Each row was made from one small tree. Brackets hold a mark, then the marks that hang from it, in alphabetical order. Every link used is in the known rows. Write each row's tree.
Known rows
{L {Q {M {D V} F X}}}: [ 0.44  2.02  0.90 -1.25  0.29  4.83 -0.84  0.08  0.34  1.05  0.30 -0.38
 -1.62 -0.10  2.18 -0.87 -0.66 -0.10  1.52  0.04  0.04  0.74 -0.56  0.35
  0.27  0.29  0.60 -1.75 -1.89  1.67  0.67  0.74 -0.46  1.19 -1.02 -0.01
  0.78 -0.25  0.54  1.50  1.53  0.08  0.52]
{F D {U {Q M}} W X}: [ 1.09  0.80  0.61 -0.09  0.55 -0.49  0.39 -1.32  1.63  1.25  3.49  0.10
  0.14 -1.04  2.22 -0.60 -1.34 -1.37 -1.25 -0.56  0.14  3.73 -0.93  2.06
 -1.06  0.91  1.94  4.07 -3.32  1.94 -1.34  0.02  2.28  3.38 -0.74  2.93
  1.07  0.05  1.40  2.64 -1.75 -0.60  0.94]
{M {D G} Q {X W}}: [ 0.41  0.72  0.94  0.55  1.58  3.69 -0.93  0.16 -1.73  2.60 -2.08 -0.93
 -2.61 -1.79  1.45 -0.66 -1.63  0.00 -0.41  1.17  1.15  0.73  1.16 -2.12
 -0.61  1.35 -1.20  0.32 -2.69  1.06 -0.31 -0.83 -0.89  0.85 -1.39  1.22
  2.16 -1.42 -2.48  1.24  0.30  2.31  1.19]
{G {D L} Q}: [ 2.01 -2.61  0.31 -0.48  0.44  2.40  0.40 -0.10  1.87  0.38  1.49  1.29
 -2.97  0.58  4.62 -0.80 -0.68 -0.24 -0.66  0.53 -1.12  0.53 -1.43 -1.54
  0.71  1.22 -0.53  1.40  0.48  0.26 -0.34 -0.30 -1.14  0.05 -0.03  1.08
  0.47  0.35 -0.05  1.59 -0.62 -1.08  2.95]
{G {D {L Y} V} {Q X}}: [ 1.17 -4.40  1.03 -0.66 -0.22  4.66  0.91  0.85  1.65  0.85  2.52  1.33
 -3.25  0.34  4.79 -1.62  0.00  0.00  0.31  1.71 -1.12  0.46 -1.44 -1.97
  1.25  0.86 -0.29  0.88  0.15  0.16  0.73  0.75 -1.23  0.88 -0.26  1.82
  0.71 -0.13  1.91  2.38  0.41 -0.69  2.91]
{B {M {D L} {F U X} Q}}: [ 3.08  0.73  0.34 -0.88  0.07  2.49 -1.09 -1.87  1.26  1.42  1.30 -0.18
 -0.94 -0.35  2.31 -0.78  0.05 -1.11  1.38  0.05  0.89  1.86 -0.43 -1.49
 -0.97  0.52  0.75 -0.76 -2.71  0.39 -1.34  0.19  0.29  1.43 -1.51  0.85
  1.21 -0.33 -0.06 -0.37  0.08  0.32  1.61]
{X {W {F U} {M D}}}: [ 3.93 -0.40  0.30  0.54  1.16 -2.04 -0.19  0.27  0.64  0.99 -1.98  0.18
 -1.42  0.52 -1.21 -0.46  0.23 -0.53 -1.03  0.44  0.28  0.93 -0.81  0.01
 -0.45  0.06  0.00  1.54 -0.91  1.07 -0.32 -1.49  0.44  2.40 -0.34  0.08
  1.34 -1.03 -1.14 -1.56 -2.28  0.57  0.43]
{X {W {M Q}}}: [ 2.22  0.27  0.18  0.43  1.22 -2.75 -0.13  1.19  0.90  1.33 -1.98 -0.04
 -1.31 -0.60 -1.18  0.14  0.57 -0.17 -0.44  0.44  0.00  0.46 -0.21 -0.83
 -0.08  0.96  0.07  1.62 -0.56  1.00 -0.70 -0.57 -0.35 -0.39 -0.28 -0.08
  1.34 -1.04 -1.24 -1.41 -1.17  0.76  2.15]
{W {F {U Q}} {M D}}: [ 2.99 -0.07  0.19  0.60  0.76 -1.09  0.18 -1.40  0.28  0.50 -0.19  0.05
 -2.53  1.60  2.38 -0.94  0.25 -0.35 -1.11  0.94  0.07  1.96 -0.73  0.57
 -0.32 -0.30 -0.33  0.35 -1.48  0.63  0.47 -1.08  0.65  3.22 -0.73  0.83
  0.39 -0.67  1.02 -0.25 -1.41 -0.09  0.69]
{B {L Q} T}: [ 2.19  3.18 -0.11 -2.07 -0.92 -0.96 -0.34  2.09  1.39  1.59  2.02 -0.39
  1.36 -1.71  3.55 -1.33 -0.01  0.24  1.01 -0.41  0.50  0.92 -0.55  0.26
  0.69  0.76 -1.29 -1.96 -1.34  0.57  0.91  2.07  0.46 -0.56 -0.25 -0.86
  0.83 -0.05  2.03 -0.05  0.75 -0.08 -0.52]
{L {Q M {X W}}}: [ 0.84 -0.26  0.79 -1.09 -0.87  3.31 -0.13  0.91  1.02  1.42 -0.24  0.14
 -0.80 -0.96  0.34 -1.14  0.17  0.35  2.17  0.09 -0.42  1.44 -0.68  0.62
  0.78  0.19  0.97  0.48 -0.72  1.99  0.23  2.00 -0.56  1.07 -0.70  0.43
  0.85 -0.50  0.52  1.72  2.04  0.42  0.11]
{G {D {L Y} {V Q}}}: [ 1.46 -1.28  0.88 -1.35  1.22  4.30  0.61  0.95  2.10  0.42  0.84  0.54
 -1.53  0.31  4.30 -1.27  0.39 -0.18  0.04  0.94 -0.23 -0.16 -1.44 -1.53
  1.34  0.99 -0.03  0.84 -0.60  0.14  0.06  1.16 -0.57 -0.48 -0.49  0.86
  0.38 -0.84  0.87  1.23 -0.99 -0.72  2.29]
{F D {U Q} W}: [ 1.86  1.17  0.92  0.02  1.06 -1.48  0.79 -1.21  0.60  0.68  2.39 -0.05
  0.40 -0.39  3.74 -0.35 -1.93 -0.70 -2.76 -1.11  0.52  2.58 -0.73  1.86
 -0.92  1.28  1.14  2.60 -2.47  0.73 -1.18  0.10  2.35  2.08 -0.36  2.38
  0.27 -0.35  0.72  2.31 -2.54  0.22  1.42]
{X {W {F {D G} U} M}}: [ 3.06 -0.97  0.32  0.51  1.28 -1.27 -0.05  0.03  0.83  0.69 -0.69  0.40
 -0.55  0.10  0.63 -0.48  0.35 -0.64 -1.44  0.38  0.72  1.56 -1.17  0.18
 -0.87  0.26  0.28  2.48 -0.46  1.23 -0.29 -0.87  0.74  2.09 -0.39  0.57
  1.13 -1.12 -0.84 -0.54 -2.56  0.50  0.68]
{U {Q {M {F {D V}}} {X W}}}: [ 1.79 -1.84  1.08 -0.17 -1.11  3.37  0.11  0.78  0.40  0.92  2.44  0.33
 -1.70 -0.07  2.74 -0.86 -0.21 -0.26  0.60  0.49 -0.14  0.88 -1.62 -0.47
  0.21 -0.21  1.71 -0.22 -0.94  1.14  1.29  1.20 -0.11  1.34 -0.57  0.87
  0.50 -0.43  0.43  2.30  0.89  0.81  0.49]
{T {M Q} U}: [ 1.64  0.10 -0.17  0.12  1.20  0.56  0.94 -0.46  2.61  0.44 -0.15 -0.36
 -1.98 -0.39  3.51  0.27  0.49 -0.10  1.50  0.15  0.05  2.59 -0.53  0.24
 -0.08  0.76  0.64 -0.78 -0.01 -1.34 -0.64 -0.79 -1.06 -1.39 -0.32  2.35
 -0.45 -0.13  0.90  1.20  0.17 -0.39  0.98]
{T {M F {Q X}} U}: [ 2.17 -0.70 -0.06  0.13  0.49  2.14  0.45 -1.00  2.69  0.66  1.15 -0.10
 -1.31 -0.27  2.19 -0.41  0.57 -0.28  1.97  0.16 -0.01  2.57 -1.00 -0.08
 -0.52  0.08  0.98 -1.03  0.07 -1.10  0.55 -0.16 -0.87 -0.43 -0.55  2.86
 -0.46 -0.08  0.44  1.67  0.73  0.27  0.93]
{F {D G L V} {X W}}: [ 0.01 -0.55  0.35  0.55  0.98  4.05 -0.03  0.86  0.38  1.10  3.40  0.30
 -0.42 -1.88  3.11 -0.73 -0.25 -1.48 -1.16  1.46  0.86  2.23 -2.89 -1.17
 -1.17  0.76  0.29  2.15 -1.64  0.84  0.12  1.42  0.33  0.51 -1.04  0.52
  1.85 -0.84  0.13  2.70 -2.13 -0.51  1.71]
{F {D {G Q}} U {X {W M}}}: [ 0.65 -0.77  0.37  0.75  0.70  0.44  0.41 -1.55  0.44  1.47  2.68  0.61
 -0.71 -1.52  1.78 -0.87 -0.23 -1.24 -1.62  0.63  0.70  4.42 -1.54  0.85
 -1.03  0.98  0.11  3.62 -1.05  1.23 -1.27 -0.67  0.84  2.68 -0.72  2.38
  1.90 -0.36  0.26  2.76 -2.07 -0.50  2.98]
{U {Q {X {W {M D F}}}}}: [ 1.66 -0.85  0.46  0.77 -0.77  0.90  0.47  0.58 -0.62  1.34  1.12  0.28
 -2.29 -0.02  2.18 -1.03 -0.38 -0.02 -0.48  1.01 -0.33  1.28 -0.75 -0.68
  0.20  0.00  0.21  0.05 -0.90  0.37  1.32  1.17 -0.09  1.00 -0.45  1.00
  0.81 -0.89 -0.59  1.55  0.50  0.89  0.96]
{W {M F Q}}: [ 1.21  1.15 -0.10  0.14  0.96 -1.69 -0.63 -0.83  1.16  0.65  0.17 -0.24
 -0.99  0.33 -0.06 -0.14  0.90 -0.20 -0.01  0.42 -0.13  0.55 -0.35 -0.74
 -0.55  0.38  0.01  0.20 -0.74  0.75  0.33 -0.03 -0.22 -0.21 -0.71  0.36
  0.37 -0.34 -0.05 -0.83 -0.09  0.51  3.12]
{F {U Q} {X {W {M {D V}}}}}: [ 1.58 -0.15  0.50  1.18  0.36 -1.23  0.62  0.10  0.10  2.39  1.16  0.22
 -2.07 -0.90 -0.45 -1.05 -0.01 -1.00 -0.77  0.84  0.11  3.43 -0.64  0.64
  0.25  0.94  0.11  1.69 -1.45  0.83 -0.60 -1.13  0.69  2.29 -0.41  1.52
  1.91 -0.87  1.36  0.79 -2.17 -0.37  1.91]
{V G {Q {M {X W}}}}: [ 1.22  0.24 -0.08 -0.74  0.99  5.51  0.15  0.82  1.46  0.52 -0.82 -0.81
 -1.60 -1.31  1.42 -1.40  0.77  0.03  1.02 -0.38 -0.65  1.19  1.21  0.74
  2.04  0.73  0.26  1.05 -0.14  0.56  0.26  1.33 -0.67 -1.38 -0.27  0.08
  0.65 -0.39 -2.01  1.14  0.33 -0.53 -0.74]
{T {U {Q {X {W F {M D}}}}}}: [ 2.31 -1.62 -0.12  0.96  0.17  2.20  1.29 -0.01  0.84  0.38  0.49  0.48
 -2.73  0.48  0.94 -0.65 -0.21 -0.19  0.33  1.05 -0.02  2.57 -1.08  0.35
  0.16 -0.38 -0.02  0.36  0.29 -0.47  0.14  0.85 -0.07  0.99 -0.01  2.11
 -0.25 -0.65 -0.18  1.88  0.15  0.29 -1.06]
{F {D G L} U W X}: [ 0.88  0.35  0.20  0.56  1.20  0.47  0.19 -1.25  1.17  1.42  3.82  0.09
  1.34 -2.11  1.46 -0.79 -1.20 -1.69 -2.15 -0.34  0.89  4.26 -1.60  1.60
 -2.14  1.08  0.33  4.85 -2.68  1.19 -1.27  0.72  2.18  2.20 -0.93  2.13
  1.63 -0.19  0.76  3.31 -2.92 -0.43  0.88]
{F D U X}: [-0.37  0.08  0.20 -0.15 -0.10  1.63  0.24 -2.34  0.38  0.57  2.69  0.37
  1.66 -0.75 -0.27 -0.95 -0.47 -0.99 -0.55  0.13  0.34  3.14 -1.13  0.98
 -0.67  0.34  0.78  1.83 -1.71  1.08 -1.25 -0.51  1.48  3.31 -0.94  2.30
  0.78  0.33  1.13  2.21 -1.21 -0.64  1.85]
{Y {B L {T M}} Q {V G}}: [ 3.44 -0.40 -0.20 -0.77 -2.18  3.24 -0.45  2.15  4.03  0.22  2.32 -0.89
  1.40 -0.90  3.16 -0.87 -1.43  0.64 -1.13  0.40 -0.03  1.41 -2.26  0.42
  2.07 -0.52 -0.96 -4.27 -1.87  0.46 -0.65 -1.32 -1.19 -1.45 -0.78  0.13
 -0.32  2.54  4.03  3.27  3.31 -1.74 -1.07]
{M {F X} Q}: [-0.10  0.54  0.17 -0.37  0.38  1.58 -1.34 -1.32  1.14  1.61  1.01 -0.40
 -0.17 -0.53  0.58 -1.46 -0.12 -0.76  0.80 -0.03 -0.11 -0.29 -0.65 -1.50
 -0.50  0.57  0.55  0.46 -0.83  0.34  0.26  0.82  0.18  0.93 -0.76  1.63
  0.68 -0.33 -0.35 -1.01 -0.24  0.68  1.75]
{W {F {U Q} X} {M {D G}}}: [ 1.68 -0.42 -0.08  1.10  0.67 -0.16  0.07 -1.62  0.23  1.11  1.17  0.09
 -2.88  0.64  2.93 -1.34  0.47 -0.80 -0.95  1.60  0.39  3.32 -0.80  0.63
 -0.70 -0.39 -0.57  1.86 -1.57  0.92  0.67 -0.53  0.67  3.65 -0.88  1.61
  1.05 -0.82  1.24  0.73 -1.37 -0.49  0.32]
{M {F {D G}} Q {X W}}: [ 0.39  0.29  0.84 -0.06  1.58  4.41 -1.56 -0.56 -0.39  1.99  0.10 -0.26
  0.02 -1.23  1.87 -1.19 -1.42 -0.66 -0.50  0.16  1.09  0.12  0.17 -2.18
 -1.52  1.31  0.22  0.58 -1.85  1.32  0.51 -0.37  0.19  1.10 -1.41  1.76
  1.54 -1.20 -2.48  0.57 -0.59  2.28  1.88]
{B {M {F W} X} {T {U Q}}}: [ 3.33  1.46 -0.35 -0.36  0.20  1.36  0.25  0.80  2.48  1.13  3.04  0.59
 -0.67 -0.67  1.47  0.18 -0.13 -0.55  1.69 -0.17  1.31  2.65  2.69  0.16
 -1.04 -0.10  0.20 -1.42 -1.89  0.02  1.05  0.55  0.92  0.61 -0.22  1.07
  0.32  0.47 -0.03 -0.88  0.79  0.39 -0.57]
{G {D V} Q}: [ 0.77 -2.40  0.95 -0.35  0.75  2.56  0.50  0.02  1.55  0.19  2.38  1.12
 -3.82  0.67  4.87 -0.40 -0.48  0.00 -0.52  0.97 -0.66  0.32 -0.76 -1.42
  1.35  1.05  0.01  0.92  0.60  0.51  0.30 -0.69 -1.14  0.35  0.37  1.90
 -0.14  0.06  1.26  1.70 -0.70 -1.12  3.32]
{D {G Q} {L {Y B V}}}: [ 0.35 -3.18  0.51  0.28 -0.39  3.25  0.32  1.26  0.63  1.08  0.53 -0.31
 -2.40 -0.40  5.88 -0.97 -0.58 -0.46 -1.32  0.87  0.09  0.58 -2.19 -0.42
 -0.22  0.65 -1.79 -0.34  0.17 -1.59 -0.92  0.61 -1.09 -1.24 -0.49 -0.54
  1.27  0.24  2.06  2.24  0.98 -0.56 -0.67]
{U {Q {M D F} {X W}}}: [ 2.51 -1.33  0.89 -0.11 -1.33  2.79 -0.04  0.43  0.01  1.14  1.29  0.10
 -2.24  0.10  1.91 -0.89 -0.49 -0.15  0.63  0.47 -0.28  0.76 -1.40 -0.44
  0.20 -0.49  1.21 -0.43 -1.26  1.03  1.02  0.97 -0.35  1.74 -0.63  0.67
  0.85 -0.30 -0.74  2.02  1.42  1.06  0.00]
{W {F {D G} X}}: [-0.52 -1.21 -0.15 -0.02  0.39  3.23 -0.52 -1.29  0.59 -0.07  1.86  0.33
 -0.11  0.21  4.20 -1.37 -0.15 -0.88 -0.40  0.97  0.51  1.02 -1.25 -0.35
 -1.09 -0.57  0.51  2.19 -0.82  0.73  0.83  0.93  0.95  3.02 -0.70  1.72
  0.24 -0.51  0.21  0.57 -1.00 -0.48 -1.36]
{Y {Q X} V}: [ 0.47 -2.40  0.58 -0.22 -1.88  4.85 -0.27  0.83  1.11 -0.21  0.82  0.69
  0.81 -0.21  0.05 -0.85 -0.88  0.84 -0.08  0.44 -0.65  0.40 -1.69  0.41
  0.72 -0.95  0.52 -1.19 -2.03  0.34  0.31 -0.81 -1.00  0.33 -0.60  1.72
 -1.13  1.34  2.84  3.47  3.87  0.17  0.37]

Which tree is each row?
[ 0.97  1.20  0.85  0.16  1.45  2.86 -0.97  0.31 -1.23  2.44 -2.97 -0.78
 -2.25 -1.12 -0.38 -0.62 -1.63  0.01  0.06  0.95  0.37 -0.10  1.32 -2.30
 -0.25  1.39 -0.68 -0.35 -3.19  1.21 -0.52 -1.42 -0.72  1.25 -1.42  0.97
  1.97 -1.16 -2.33 -0.09  0.34  2.08  1.55] => {M D Q {X W}}
[ 2.70  2.17  0.34 -1.28 -0.24  1.10 -0.14 -0.22  1.39  1.37  1.93 -0.51
 -1.31 -1.42  4.22  0.11  0.39  0.25  1.37  0.60  1.71  1.63  1.53 -1.30
 -0.22  0.15 -0.57 -1.94 -2.60  0.09 -0.15  1.66 -0.31  0.39 -0.98  0.17
  0.85  0.38 -0.15 -0.54  1.48  0.83  2.39] => {B {M {D G} Q} T}
[ 3.23  2.48 -0.52 -1.48 -1.00 -2.50 -0.66  1.75  2.29  1.30  3.31 -0.32
  1.59 -1.50  3.37 -0.67  0.77 -0.44  1.22 -0.24  0.45  1.24 -0.78 -0.18
 -0.43  0.10 -0.44 -2.11 -1.75  0.08  1.88  0.01  0.23 -0.41 -0.37 -0.52
  1.09  0.50  1.73 -0.44  0.33 -0.44 -0.33] => {B L {T {M {F X}}}}
[ 2.31 -1.95  0.87 -0.05 -1.21  2.78  0.20  0.70  0.04  1.10  0.58  0.13
 -2.72  0.17  2.67 -0.99 -0.40  0.02  0.73  0.80 -0.35  0.89 -1.07 -0.39
  0.45 -0.44  1.10  0.11 -1.33  1.09  0.88  0.91 -0.37  2.13 -0.62  0.79
  0.73 -0.53 -0.12  1.77  1.30  0.85 -0.77] => {U {Q {M D} {X {W F}}}}
[ 1.76 -0.42  0.18  0.04 -0.94  4.50  0.27  1.46  2.93  0.77  0.75 -1.19
 -0.91 -0.64 -0.59 -0.52 -0.53  0.50 -0.90  0.45 -0.44  1.15 -0.24  0.59
  2.37 -0.28 -1.42 -2.04 -0.94 -0.13 -0.37  0.55 -0.93 -1.55 -0.47 -0.43
 -0.45  1.66  1.93  2.07  2.05 -0.90 -0.23] => {Y {B T} {V G Q}}
[ 1.13 -1.86  0.54  0.00 -1.59  5.70 -1.13  0.70  2.60  0.04  0.02  0.26
 -0.09  0.35  0.61  0.23 -1.92  0.35 -0.07  0.71  0.42  1.03 -0.42 -0.66
  0.80 -0.56  0.28 -3.05 -2.54  1.20 -1.91 -2.65 -1.32 -0.25 -1.34  0.76
 -0.85  1.66  3.63  2.65  4.29 -1.05 -1.01] => {Y {B {M X}} Q V}
[-0.16  1.36  0.90 -2.54 -0.11  2.83  0.28  0.28  0.62  0.81 -1.44 -0.88
 -1.38  0.12  6.36 -1.55  0.10  0.25  1.37  0.32  0.14  0.01 -0.99  1.10
  0.78  0.20  0.31 -0.93 -1.48  0.35 -0.95  2.28 -0.20  1.52 -0.81  0.45
  1.48 -0.50  0.76  0.66  2.50 -0.18 -0.44] => {L {Q {M {D G}}} Y}
[ 1.33  0.66  0.20 -0.54  0.35  2.85  0.24  0.06  0.64  0.36  1.23  0.39
  0.37 -0.48  2.75 -0.81 -0.38 -0.37 -0.68  0.59 -0.18  1.69 -2.37 -0.51
 -0.66  0.71  0.28  0.51 -1.77  1.04 -0.11  1.91  0.25  0.45 -1.35  0.03
  0.90 -0.44 -0.38  2.31 -0.24 -0.01  2.60] => {F {D {L {Q {X {W M}}}}}}
[ 1.58  0.93  0.27  0.57  0.91 -0.85 -0.24  0.03  0.83  1.36  1.01 -0.12
 -0.72 -0.35  3.01 -0.14 -0.49 -0.65 -0.10 -0.52  0.10  2.14  1.09  0.73
 -1.25  0.79  0.86 -0.38 -1.93  0.07  1.48 -2.52  0.30  0.54 -0.59  1.42
  0.87 -0.31  0.57  0.65 -0.79  0.01  0.48] => {T {M {F {U Q} W} X}}
[ 1.69 -0.95  1.40  0.45  0.56  5.07 -0.28  0.61 -0.70  2.42  0.81 -0.84
 -2.82 -1.93  2.38 -1.23 -0.62 -0.07 -0.16  1.69  0.81  0.95 -1.94 -2.55
 -0.09  0.91 -0.92 -0.27 -2.12  0.21  0.35  2.00 -1.17  0.05 -1.47  0.59
  1.58 -1.33 -0.13  2.79 -0.12  1.90  2.52] => {M {D G L V} {Q {X W}}}
[ 1.13 -0.50  0.13 -1.78 -0.92 -0.86 -0.48  1.81  0.41  0.23 -0.37 -0.59
  1.18 -0.17  3.66 -0.79  0.26 -0.22  0.35  0.04  0.19 -0.57 -1.54  0.15
  0.14  0.23 -0.20 -0.54 -1.57 -0.18 -0.90 -0.56  0.42 -0.50 -0.19 -0.02
  0.70 -0.54  2.65  0.24  1.60  0.04 -3.26] => {B {L {Y V}}}
[ 3.21  1.75 -0.68 -0.97 -0.36 -0.89  0.27  2.15  2.26  1.07  2.19 -0.15
  0.82 -1.64  2.19 -0.14  0.44 -0.10  1.80  0.04  0.73  2.55  0.26  0.38
 -0.23  0.33 -0.99 -2.39 -1.32 -0.30  1.16 -0.79 -0.14 -1.03 -0.22  0.20
  0.57  0.41  1.97  0.73  0.86 -0.24 -1.61] => {B L {T {M X} U}}
[ 1.48 -0.26  0.26  0.04 -0.86  5.71 -1.04 -0.44  1.77  0.42  0.48  0.11
 -0.44 -0.11  2.37 -0.49 -2.17  0.05 -0.15  0.92  1.12  1.27 -0.39 -1.69
  0.40 -0.24 -0.53 -2.95 -1.64  1.03 -1.62 -0.58 -1.14  0.24 -1.64  0.23
  0.22  0.85  0.89  2.34  2.51 -1.11 -0.39] => {Y {B {M {D G L} X}} Q}
[ 0.44  0.84 -0.46  0.80  0.82 -0.49 -0.64 -0.15  0.05  0.38  0.26  0.32
 -0.52  0.44 -2.22  0.21  0.64 -0.35  0.06  0.77 -0.04  1.16  1.03 -0.22
 -1.09 -0.15 -0.35 -0.04 -1.03  1.27  1.35 -1.49 -0.06  0.42 -0.69 -0.12
  0.71 -0.18 -0.36 -0.24  0.40  0.29  1.36] => {W {M F X}}
[ 0.50 -0.42  0.39 -0.62  0.48  4.94  0.85  2.18  1.29  1.05  1.00 -1.11
 -1.14 -0.50  4.84 -2.09  0.02 -0.28 -0.37  1.20 -0.18  0.39 -1.78 -0.34
  1.81  1.08 -1.05 -2.43  0.02 -0.71 -0.21  2.79 -0.22 -1.26 -0.67 -1.11
  1.45 -0.48  2.62  0.93 -0.68 -1.46  0.03] => {D {L Q {Y B}} {V G}}
[-0.33  0.63  0.12 -0.09  0.53  4.18 -1.15 -1.00 -0.71  0.15  1.42  0.34
  1.23  0.24 -0.07 -0.57 -1.15 -0.67 -0.26  0.08  0.44  0.12  0.38 -0.83
 -1.57 -0.08  0.40 -0.83 -1.65  1.08  1.41 -0.99  0.67  1.74 -1.03  0.84
  0.53 -0.01 -1.49  0.92  0.26  0.88  0.38] => {M {F D} X}
[ 0.22  1.88  0.51 -1.35  0.29  2.98 -0.68 -0.42  1.56  0.85  1.65 -0.24
 -0.53 -0.68  3.76 -0.93 -0.44 -0.48  0.87 -0.51  0.15  1.57 -1.40  1.18
 -0.34  0.35  1.16  1.01 -1.36  1.80  0.07  2.16  0.32  1.03 -0.75  0.80
  0.71 -0.19  0.31  1.87  0.84 -0.38  0.35] => {L {Q {M {F {D G} W X}}}}
[ 1.33 -0.42  0.73 -1.07 -0.19  3.34 -0.88 -0.69  1.25 -0.60  2.46 -0.12
  0.10  0.26  1.23  0.30  0.28 -0.59  0.85 -0.35  0.61  0.14 -1.98  0.27
 -0.78 -0.80  1.74 -0.43 -0.71  1.42  0.36  0.13 -0.11  1.02 -0.59 -0.17
  0.04  0.66  0.17  1.74  0.71  0.18  0.26] => {Q {M {F {D G V}}}}
[ 1.99  1.61 -0.16  0.66  0.37 -1.29 -0.19 -1.53  0.21  0.74  1.44 -0.01
 -1.60  0.64 -0.52 -0.37  0.34 -0.74 -0.78  0.84 -0.06  2.30 -1.00  0.34
 -0.71 -0.32 -0.21  0.05 -1.76  0.86  0.41 -0.71  0.35  1.92 -0.82  0.64
  1.07 -0.04 -0.16  0.69 -0.46 -0.19  2.59] => {W {M D {F {U Q} X}}}
[ 2.07 -0.31  0.81 -0.07 -0.11  5.42 -1.16 -1.55 -0.43  1.87  1.68 -0.77
 -1.25 -0.97  2.24 -1.84 -0.88 -0.39 -0.08  0.75  0.61  0.49 -2.31 -2.28
 -1.10  0.04 -0.81 -0.81 -1.81 -0.01  0.93  2.38 -0.63  1.00 -1.68  0.94
  1.22 -0.55 -1.71  2.50  0.72  2.17  2.09] => {M {D G L} F {Q X}}
[ 2.42 -0.18 -0.06  0.70  0.00  2.15  1.65 -0.40  1.15  0.32  1.36 -0.05
 -3.45  0.15  4.92 -0.04 -0.20 -0.06  0.84  1.06 -0.14  3.70 -1.21  0.56
  0.03 -0.21  0.48 -1.69 -0.92 -1.40  0.58 -0.14 -1.01  0.01 -0.48  2.53
 -0.21 -0.13  0.37  3.56  1.15 -0.43  0.23] => {T {M D} {U {Q X}}}
[ 0.65  1.54  0.69 -1.40  0.32  4.03 -0.82  0.22  0.87  1.04 -0.08 -0.02
 -0.46 -0.35  2.09 -0.95 -0.62 -0.22  1.30 -0.42  0.00  0.86 -0.64  0.47
 -0.06  0.58  1.05 -0.45 -1.44  2.02  0.20  0.82 -0.09  1.16 -0.97  0.23
  0.96 -0.36 -0.29  1.12  1.14  0.21  0.48] => {L {Q {M {F D} {X W}}}}
[ 1.88  0.08  0.81 -0.16 -0.30  2.10 -0.19  0.52  0.32  0.97  1.63 -0.19
 -2.89  0.30  3.59 -0.55 -0.53 -0.66  0.15  0.39 -0.08  0.45 -1.66 -0.34
  0.24 -0.02  1.22 -0.78 -1.46  0.67  0.60  0.34 -0.20  1.16 -0.44  0.28
  0.89 -0.28  0.05  1.13  0.14  0.05  0.39] => {U {Q {M {D V} {F {X W}}}}}
[ 1.02 -0.13  0.86 -1.31 -0.34  5.84 -0.50 -0.66  1.67  0.45  0.82  0.17
 -0.77 -0.40  0.80 -1.29  0.71 -0.04  2.07 -0.46 -0.60  0.61 -0.80 -0.07
  0.63 -0.22  1.38  0.79 -1.02  0.71  1.09  2.33 -0.55  0.22 -0.96  0.82
 -0.47 -0.36 -0.53  2.16  1.79  0.37  0.75] => {V {Q {M {F D}} X}}
